[[128 151 125]
 [128 131 118]
 [150 127 127]
 [108 129 129]
 [146 131 127]
 [131 122 129]
 [109 129 124]
 [128 127 130]
 [132 129 126]]
->
[[125 118 127 129 127 129 124 130 126]
 [151 131 127 129 131 122 129 127 129]
 [128 128 150 108 146 131 109 128 132]]

[[128 129 128 126 128 128 126 127 128 128 127 128 128 128 129]
 [127 129 128 128 128 130 128 127 128 127 127 127 129 128 128]
 [137 129 142 139 126 133 140 102 102 100 132 100 124 128 113]
 [129 128 129 129 127 128 129 126 125 126 128 126 128 128 127]
 [131 129 134 133 126 130 133 118 118 118 129 118 126 128 123]]
->
[[129 128 113 127 123]
 [128 128 128 128 128]
 [128 129 124 128 126]
 [128 127 100 126 118]
 [127 127 132 128 129]
 [128 127 100 126 118]
 [128 128 102 125 118]
 [127 127 102 126 118]
 [126 128 140 129 133]
 [128 130 133 128 130]
 [128 128 126 127 126]
 [126 128 139 129 133]
 [128 128 142 129 134]
 [129 129 129 128 129]
 [128 127 137 129 131]]

[[142 114 150 130 148 110 146 113]
 [119 138 144 131 117 131 121 115]
 [116 144 146 143 143 118 112 132]
 [137 107 107 111 111 132 139 121]
 [117 132 137 137 139 114 115 127]
 [125 128 117 131 125 133 124 135]
 [137 111 110 117 109 138 138 124]
 [128 124 122 126 128 127 128 130]
 [100 139 119 140 119 141 134 103]
 [134 109 108 110 112 131 137 120]
 [125 125 118 128 125 131 127 130]
 [105 148 121 124  99 143 101 129]]
->
[[113 115 132 121 127 135 124 130 103 120 130 129]
 [146 121 112 139 115 124 138 128 134 137 127 101]
 [110 131 118 132 114 133 138 127 141 131 131 143]
 [148 117 143 111 139 125 109 128 119 112 125  99]
 [130 131 143 111 137 131 117 126 140 110 128 124]
 [150 144 146 107 137 117 110 122 119 108 118 121]
 [114 138 144 107 132 128 111 124 139 109 125 148]
 [142 119 116 137 117 125 137 128 100 134 125 105]]

[[115 140 127 143 115 142]
 [135 131 112 133 110 111]
 [121 127 111 115 131 109]
 [138 133 142 120 122 143]
 [130 120 110 114 150 120]
 [144 140 146 119 132 127]
 [108 128 120 140 110 138]
 [144 127 115 107 107 147]
 [130 109 145 114 106 119]]
->
[[142 111 109 143 120 127 138 147 119]
 [115 110 131 122 150 132 110 107 106]
 [143 133 115 120 114 119 140 107 114]
 [127 112 111 142 110 146 120 115 145]
 [140 131 127 133 120 140 128 127 109]
 [115 135 121 138 130 144 108 144 130]]

[[118 124 133 125 128 117 136 127 130]
 [150 135 124 126 121 152 129 125 122]
 [126 124 133 125 128 128 130 125 127]
 [138 127 132 126 128 142 120 125 125]
 [128 124 133 125 128 129 129 125 127]
 [128 124 133 125 128 130 129 125 127]
 [144 130 130 127 126 148 118 124 124]
 [128 124 133 125 128 130 129 125 127]
 [106 124 131 127 133 101 134 134 134]]
->
[[130 122 127 125 127 127 124 127 134]
 [127 125 125 125 125 125 124 125 134]
 [136 129 130 120 129 129 118 129 134]
 [117 152 128 142 129 130 148 130 101]
 [128 121 128 128 128 128 126 128 133]
 [125 126 125 126 125 125 127 125 127]
 [133 124 133 132 133 133 130 133 131]
 [124 135 124 127 124 124 130 124 124]
 [118 150 126 138 128 128 144 128 106]]

[[149 142]
 [146 144]
 [156 135]
 [154 137]
 [150 140]
 [147 143]
 [148 142]
 [156 135]
 [156 135]]
->
[[142 144 135 137 140 143 142 135 135]
 [149 146 156 154 150 147 148 156 156]]
---
[[125 113 120 104 127 135 132]
 [135 138 116 102 130 106 118]
 [124 109 128 112 133 152 130]]
->
[[132 118 130]
 [135 106 152]
 [127 130 133]
 [104 102 112]
 [120 116 128]
 [113 138 109]
 [125 135 124]]

[[137 117 108 121 133 113 134 111 121 119 136]
 [136 126 109 131 124 102 132 127 111 135 140]
 [139 118 104 122 132 106 135 112 117 122 139]
 [117 135 153 129 128 157 122 138 145 127 114]
 [134 128 114 133 123 106 131 132 113 138 138]
 [116 137 154 131 126 154 121 141 143 131 115]]
->
[[136 140 139 114 138 115]
 [119 135 122 127 138 131]
 [121 111 117 145 113 143]
 [111 127 112 138 132 141]
 [134 132 135 122 131 121]
 [113 102 106 157 106 154]
 [133 124 132 128 123 126]
 [121 131 122 129 133 131]
 [108 109 104 153 114 154]
 [117 126 118 135 128 137]
 [137 136 139 117 134 116]]

[[129 129 135]
 [141 145 129]
 [139 137 145]
 [115 134 151]
 [133 120 149]
 [128 144 155]
 [130 136 148]]
->
[[135 129 145 151 149 155 148]
 [129 145 137 134 120 144 136]
 [129 141 139 115 133 128 130]]

[[115 158 122]
 [113 158 123]
 [156 147 113]
 [150 148 114]
 [151 148 113]
 [139 151 117]
 [119 156 121]
 [142 150 116]
 [117 157 122]
 [122 155 120]]
->
[[122 123 113 114 113 117 121 116 122 120]
 [158 158 147 148 148 151 156 150 157 155]
 [115 113 156 150 151 139 119 142 117 122]]

[[120 121 133]
 [152 154 149]
 [156 105 134]]
->
[[133 149 134]
 [121 154 105]
 [120 152 156]]

[[104 136]
 [112 149]
 [105 137]
 [ 98 134]
 [116 142]
 [111 135]
 [123 151]
 [127 152]
 [134 153]
 [113 137]
 [ 99 133]
 [119 152]]
->
[[136 149 137 134 142 135 151 152 153 137 133 152]
 [104 112 105  98 116 111 123 127 134 113  99 119]]

[[134 132 120 122 135 129 127 137 115 118 127 115 130]
 [128 128 128 115 126 123 130 124 114 128 134 131 134]
 [125 135 123 146 123 132 133 127 140 120 125 114 121]
 [125 131 124 138 129 122 125 126 133 132 132 133 130]
 [124 129 129 124 113 122 129 126 118 118 130 107 128]
 [133 132 128 120 130 127 128 135 109 126 131 111 135]]
->
[[130 134 121 130 128 135]
 [115 131 114 133 107 111]
 [127 134 125 132 130 131]
 [118 128 120 132 118 126]
 [115 114 140 133 118 109]
 [137 124 127 126 126 135]
 [127 130 133 125 129 128]
 [129 123 132 122 122 127]
 [135 126 123 129 113 130]
 [122 115 146 138 124 120]
 [120 128 123 124 129 128]
 [132 128 135 131 129 132]
 [134 128 125 125 124 133]]
